Here is a tiny trained network, its code and every weight. The questions are about switching its units off for an input and a target symbol, where a switched-off unit gives its printed mean instead of its output.

import numpy as np


def w(rows, s, z=0):
    codes = np.array(rows[::2]) - 128.0
    scale = np.full(codes.shape[1], s)
    scale[-1] = z or s
    return codes * scale


def softmax(a):
    e = np.exp(a - a.max(-1, keepdims=True))
    return e / e.sum(-1, keepdims=True)


def log_softmax(a):
    a = a - a.max(-1, keepdims=True)
    return a - np.log(np.exp(a).sum(-1, keepdims=True))


def net(x, mask):
    ids = ['γζξστφψ'.index(c) for c in x.split()]
    T = len(ids)
    res = E[ids] + P[:T]
    u = 0
    for l in range(3):
        r = res
        for j in range(2):
            rows = slice(2 * j, 2 * j + 2)
            q, k, v = (r @ M[l][rows].T for M in (Q, K, V))
            z = softmax(np.where(np.tri(T) > 0, q @ k.T / 2**0.5, -1e9)) @ v
            o = O[l][rows]
            res = res + np.where(mask[u + j], z, o[:, -1]) @ o[:, :-1]
        u += 2
    return log_softmax(res[-1] @ U[:, :-1].T + U[:, -1])


Q, K, V, O = {}, {}, {}, {}
E = w([
[191,118,169,106],'γ',
[110,36,182,125],'ζ',
[88,186,219,122],'ξ',
[169,250,100,209],'σ',
[62,182,211,182],'τ',
[143,71,67,197],'φ',
[78,41,169,199],'ψ',
],0.011)
P = w([
[147,128,107,124],'0',
[184,147,231,121],'1',
[160,160,235,130],'2',
[151,194,204,113],'3',
[154,173,195,142],'4',
[156,162,171,157],'5',
[146,143,195,158],'6',
[134,188,188,160],'7',
[151,139,149,201],'8',
[139,155,161,204],'9',
[124,152,151,204],'10',
[137,117,118,192],'11',
[176,135,158,203],'12',
[155,124,176,253],'13',
],0.0057)
Q[0] = w([
[188,135,150,161],'L0H1',
[194,116,196,251],'L0H1',
[132,101,159,227],'L0H2',
[151,91,4,80],'L0H2',
],0.014)
K[0] = w([
[84,105,101,118],'L0H1',
[5,105,72,79],'L0H1',
[131,168,104,40],'L0H2',
[88,131,198,173],'L0H2',
],0.019)
V[0] = w([
[208,250,117,179],'L0H1',
[45,166,46,172],'L0H1',
[136,113,83,82],'L0H2',
[136,124,104,59],'L0H2',
],0.013)
O[0] = w([
[253,64,201,216,16],'L0H1',
[158,31,146,193,59],'L0H1',
[203,134,53,94,21],'L0H2',
[212,139,88,127,4],'L0H2',
],0.0079,0.0036)
Q[1] = w([
[117,144,24,65],'L1H1',
[254,147,39,96],'L1H1',
[97,107,140,155],'L1H2',
[155,118,109,88],'L1H2',
],0.02)
K[1] = w([
[106,134,212,201],'L1H1',
[172,251,190,145],'L1H1',
[112,142,122,192],'L1H2',
[165,136,143,84],'L1H2',
],0.02)
V[1] = w([
[169,160,180,88],'L1H1',
[176,169,45,130],'L1H1',
[62,77,181,168],'L1H2',
[141,204,244,72],'L1H2',
],0.011)
O[1] = w([
[83,75,117,187,41],'L1H1',
[120,80,234,142,48],'L1H1',
[192,162,69,24,254],'L1H2',
[147,2,8,198,143],'L1H2',
],0.0074)
Q[2] = w([
[132,64,148,164],'L2H1',
[102,180,98,225],'L2H1',
[30,2,222,247],'L2H2',
[38,19,48,122],'L2H2',
],0.0096)
K[2] = w([
[89,98,178,83],'L2H1',
[71,160,166,157],'L2H1',
[37,229,20,98],'L2H2',
[149,253,118,182],'L2H2',
],0.012)
V[2] = w([
[113,30,94,73],'L2H1',
[190,251,103,180],'L2H1',
[156,167,73,171],'L2H2',
[157,131,104,84],'L2H2',
],0.012)
O[2] = w([
[166,213,90,152,70],'L2H1',
[125,10,157,134,255],'L2H1',
[130,69,113,152,161],'L2H2',
[159,136,121,102,146],'L2H2',
],0.012,0.0091)
U = w([
[100,141,179,254,203],'γ',
[7,143,106,147,138],'ζ',
[168,119,150,195,215],'ξ',
[100,53,162,207,24],'σ',
[235,106,130,148,95],'τ',
[152,133,228,151,247],'φ',
[108,99,93,36,2],'ψ',
],0.0047,0.0039)

Each question gives the input, a string of symbols that net reads in full, and the target symbol t.
The units are the heads (2 rows each of Q, K, V and O). Each row of codes is followed by its name. A weight is (code - 128) times the scale printed after its matrix; where a second scale follows, it is the last column's (O and U).
mask holds one flag per head, layer by layer. A switched-off head (its flag False) gives its mean, the last column of its rows in O, instead of its output. The means were averaged over made-up inputs and are rounded, as every weight is.
A unit's drop is (log p(t) with every unit on - log p(t) with that unit switched off) / (log p(t) with every unit on - log p(t) with every unit switched off).
The circuit of an input: a set's keep is (log p(t) with only the set's units on - log p(t) with every unit switched off) / (log p(t) with every unit on - log p(t) with every unit switched off). Starting from all 6 units, units are removed one at a time, each time the one whose removal leaves the highest keep (on an exact tie, the one counted first), for as long as the keep stays at least 0.8.
units of the circuit, in order: the units of the circuit, biggest drop first
most important unit: the unit with the biggest drop
heads that matter: for each layer, one digit per head in row order, 1 if its drop is at least 0.15 and else 0, layers parted by /
drop when u is switched off: that unit's drop, to one decimal
input ζ ζ ψ ψ, target ζ: units of the circuit, in order => (L0H1, L2H1)
input ψ φ ξ, target ψ: units of the circuit, in order => (L1H2, L1H1, L0H1, L0H2)
input ζ ζ φ, target ζ: units of the circuit, in order => (L0H1, L2H1)
input ζ φ ζ, target ζ: heads that matter => 10 / 01 / 10
input ψ ζ ψ ψ, target ψ: most important unit => L1H2
input φ φ φ τ φ φ φ φ φ, target φ: heads that matter => 11 / 11 / 00
input φ φ γ φ, target φ: units of the circuit, in order => (L1H2, L0H1, L1H1, L2H2)
input σ ζ ζ ζ, target σ: units of the circuit, in order => (L0H1, L2H1)
input γ ψ ζ, target ζ: heads that matter => 10 / 11 / 10
input τ τ φ γ, target τ: units of the circuit, in order => (L1H2, L2H1, L0H2, L0H1)
input σ ζ σ τ τ, target σ: heads that matter => 00 / 00 / 11
input τ τ φ ζ, target τ: units of the circuit, in order => (L1H2, L2H1, L0H2, L0H1)
input σ ψ τ φ φ φ ζ φ τ φ ξ ζ σ σ, target σ: units of the circuit, in order => (L2H1, L0H1, L2H2)
input σ τ σ ξ τ, target σ: most important unit => L0H1
input ζ τ ζ ζ φ, target ζ: units of the circuit, in order => (L0H1, L2H1, L1H2)
input ζ ζ φ γ, target ζ: drop when L1H2 is switched off => 0.4
input σ ψ ξ, target σ: drop when L2H1 is switched off => 0.7
input τ ζ γ φ, target τ: drop when L1H2 is switched off => 0.8
